Below are the code and all the weights of a small trained network. Each question names an input and a class and asks about switching units off, where a switched-off unit gives its printed mean instead of its output.

import numpy as np


def w(rows, s, z=0):
    codes = np.array(rows[::2]) - 128.0
    scale = np.full(codes.shape[1], s)
    scale[-1] = z or s
    return codes * scale


def norm(h):
    return h / np.sqrt((h * h).mean(-1, keepdims=True) + 1e-5)


def f(y):
    return y / 2 * (1 + np.tanh(0.7978845608 * (y + 0.044715 * y**3)))


def log_softmax(a):
    a = a - a.max(-1, keepdims=True)
    return a - np.log(np.exp(a).sum(-1, keepdims=True))


def net(x, mask):
    res = np.array(x, float).reshape(1, 7) / 4 @ E
    u = 0
    for l in range(2):
        y = f(norm(res) @ A[l][:, :-1].T + A[l][:, -1])
        res = res + np.where(mask[u : u + 13], y, B[l][:, -1]) @ B[l][:, :-1]
        u += 13
    return log_softmax(norm(res)[-1] @ U[:, :-1].T + U[:, -1])


A, B = {}, {}
E = w([
[80,68,129,95,117,124,136,41,125],'x0',
[183,63,165,141,126,123,165,145,76],'x1',
[144,127,120,108,131,125,127,124,126],'x2',
[170,47,47,147,150,30,112,143,160],'x3',
[83,175,166,46,163,1,136,162,67],'x4',
[82,99,85,75,114,146,194,203,152],'x5',
[131,128,126,127,129,129,129,128,127],'x6',
],0.0034)
A[0] = w([
[194,80,208,168,125,108,203,153,117,67],'0.n0',
[116,117,160,197,93,112,154,116,138,233],'0.n1',
[118,88,116,95,149,125,120,40,135,194],'0.n2',
[229,165,200,143,188,90,138,34,150,106],'0.n3',
[105,30,81,183,182,59,41,160,159,73],'0.n4',
[101,83,148,152,199,150,168,200,144,112],'0.n5',
[69,56,75,109,122,146,111,62,75,50],'0.n6',
[160,139,110,128,237,140,143,118,147,3],'0.n7',
[221,70,194,143,146,127,233,114,67,84],'0.n8',
[127,127,89,77,90,125,177,176,133,10],'0.n9',
[217,214,103,169,110,123,89,254,122,227],'0.n10',
[172,149,191,176,100,110,39,104,100,75],'0.n11',
[91,220,48,87,134,122,44,77,232,158],'0.n12',
],0.0046,0.0014)
B[0] = w([
[68,134,82,71,138,135,85,154,91,163],'0.n0',
[145,105,114,92,141,87,125,101,88,169],'0.n1',
[101,158,117,168,89,106,102,106,125,182],'0.n2',
[121,125,113,188,194,89,214,111,133,192],'0.n3',
[187,164,138,3,134,135,90,103,191,212],'0.n4',
[171,136,87,134,169,129,140,76,115,145],'0.n5',
[115,149,71,145,55,125,169,136,83,155],'0.n6',
[119,89,100,98,70,220,162,129,111,109],'0.n7',
[28,138,95,113,189,195,54,114,80,189],'0.n8',
[142,80,144,210,138,141,166,139,131,133],'0.n9',
[96,148,94,126,79,107,124,76,107,248],'0.n10',
[175,148,130,182,164,121,132,123,155,180],'0.n11',
[72,71,133,160,206,148,97,161,55,251],'0.n12',
],0.0057,0.0029)
A[1] = w([
[118,104,79,175,47,154,76,93,146,167],'1.n0',
[99,118,86,88,125,167,239,186,156,200],'1.n1',
[132,183,156,129,144,13,129,116,77,97],'1.n2',
[194,241,64,146,129,155,93,221,104,132],'1.n3',
[76,151,123,160,154,153,85,163,177,100],'1.n4',
[162,101,156,126,117,254,117,104,174,105],'1.n5',
[105,173,204,115,110,195,196,65,114,153],'1.n6',
[151,78,77,123,229,77,134,141,165,254],'1.n7',
[86,147,145,102,95,45,166,78,113,130],'1.n8',
[108,177,204,146,152,185,142,157,103,124],'1.n9',
[133,181,233,65,155,104,127,173,113,152],'1.n10',
[185,162,83,164,131,210,95,81,160,47],'1.n11',
[175,86,99,129,144,172,155,113,62,160],'1.n12',
],0.006,0.0019)
B[1] = w([
[137,185,134,87,89,81,153,202,57,213],'1.n0',
[180,168,200,254,160,101,116,25,124,188],'1.n1',
[116,89,150,153,90,158,181,171,154,227],'1.n2',
[98,105,93,126,67,87,86,58,62,176],'1.n3',
[92,62,137,80,173,119,114,121,113,157],'1.n4',
[125,125,141,111,169,103,121,210,150,194],'1.n5',
[206,128,67,79,98,87,83,106,155,185],'1.n6',
[138,149,166,127,149,219,118,103,119,252],'1.n7',
[139,158,92,151,52,142,132,174,127,182],'1.n8',
[177,91,82,88,150,151,113,85,136,177],'1.n9',
[126,78,140,123,171,149,147,189,202,183],'1.n10',
[84,89,176,112,104,116,236,194,175,204],'1.n11',
[39,141,176,153,170,80,112,154,179,173],'1.n12',
],0.0059,0.0042)
U = w([
[101,119,182,122,112,136,208,243,165,80],'0',
[38,95,122,106,208,193,56,112,47,247],'1',
[245,139,90,36,124,161,91,71,182,159],'2',
[161,180,184,243,158,132,179,42,125,113],'3',
[99,172,60,138,9,81,129,99,45,3],'4',
],0.011,0.00054)

Each question gives the input, the list of numbers given to net, and the class t.
The units are the neurons (one row each of A and B). Each row of codes is followed by its name. A weight is (code - 128) times the scale printed after its matrix; where a second scale follows, it is the last column's (A, B and U).
mask holds one flag per neuron, layer by layer. A switched-off neuron (its flag False) gives its mean, the last column of its row in B, instead of its output. The means were averaged over made-up inputs and are rounded, as every weight is.
A unit's drop is (log p(t) with every unit on - log p(t) with that unit switched off) / (log p(t) with every unit on - log p(t) with every unit switched off).
The circuit of an input: a set's keep is (log p(t) with only the set's units on - log p(t) with every unit switched off) / (log p(t) with every unit on - log p(t) with every unit switched off). Starting from the 12 units with the biggest drops (on a tie, the unit counted first), units are removed one at a time, each time the one whose removal leaves the highest keep (on an exact tie, the one counted first), for as long as the keep stays at least 0.8.
units of the circuit, in order: the units of the circuit, biggest drop first
unit that matters most: the unit with the biggest drop
k most important neurons: the k neurons with the biggest drops, biggest first
top k neurons in layer l: the k neurons of layer l with the biggest drops, biggest first
input [7,2,-6,2,7,-7,2], class 0: unit that matters most : 1.n2
input [-2,-3,-8,-8,-4,8,-8], class 2: units of the circuit, in order : [1.n6 1.n9]
input [-3,6,1,8,7,3,2], class 2: units of the circuit, in order : [0.n4 1.n11]
input [-4,-1,5,-5,1,-5,5], class 2: top 3 neurons in layer 1 : [1.n6 1.n9 1.n1]
input [-7,-2,5,-6,6,0,-1], class 4: 4 most important neurons : [1.n3 0.n10 1.n11 0.n4]
input [3,6,2,1,-6,-1,-5], class 0: 2 most important neurons : [0.n12 1.n11]
input [0,5,5,-5,-1,-4,0], class 1: 4 most important neurons : [0.n8 0.n0 0.n4 1.n1]
input [-7,6,4,4,-4,-3,-6], class 4: top 3 neurons in layer 0 : [0.n10 0.n12 0.n0]
input [7,-2,4,-6,0,-5,8], class 4: 2 most important neurons : [0.n2 0.n4]
input [8,-6,6,-8,-5,3,5], class 2: top 3 neurons in layer 0 : [0.n10 0.n8 0.n0]
input [5,-4,8,-3,4,5,-6], class 3: units of the circuit, in order : [1.n1 0.n8 0.n9]
input [-8,-8,3,8,-8,0,4], class 0: top 4 neurons in layer 1 : [1.n11 1.n0 1.n6 1.n9]
input [-3,4,-4,4,-1,-2,4], class 1: 3 most important neurons : [0.n8 0.n0 1.n6]
input [-6,-8,-5,2,-4,-8,2], class 1: unit that matters most : 0.n12
input [4,-3,-2,8,-1,7,3], class 2: 2 most important neurons : [0.n4 0.n3]
input [-8,2,-1,3,5,4,7], class 4: 2 most important neurons : [0.n10 1.n3]
input [7,-5,-8,-1,-3,-5,-1], class 4: top 3 neurons in layer 1 : [1.n0 1.n1 1.n7]
input [5,8,4,8,-4,0,-6], class 1: 2 most important neurons : [0.n8 1.n6]
input [-3,-2,6,0,-4,-3,2], class 0: 2 most important neurons : [1.n11 1.n1]
input [3,7,-7,2,-2,-5,-4], class 1: unit that matters most : 0.n8
input [-2,-3,6,-3,-4,0,-2], class 0: 4 most important neurons : [1.n11 0.n8 0.n0 1.n5]
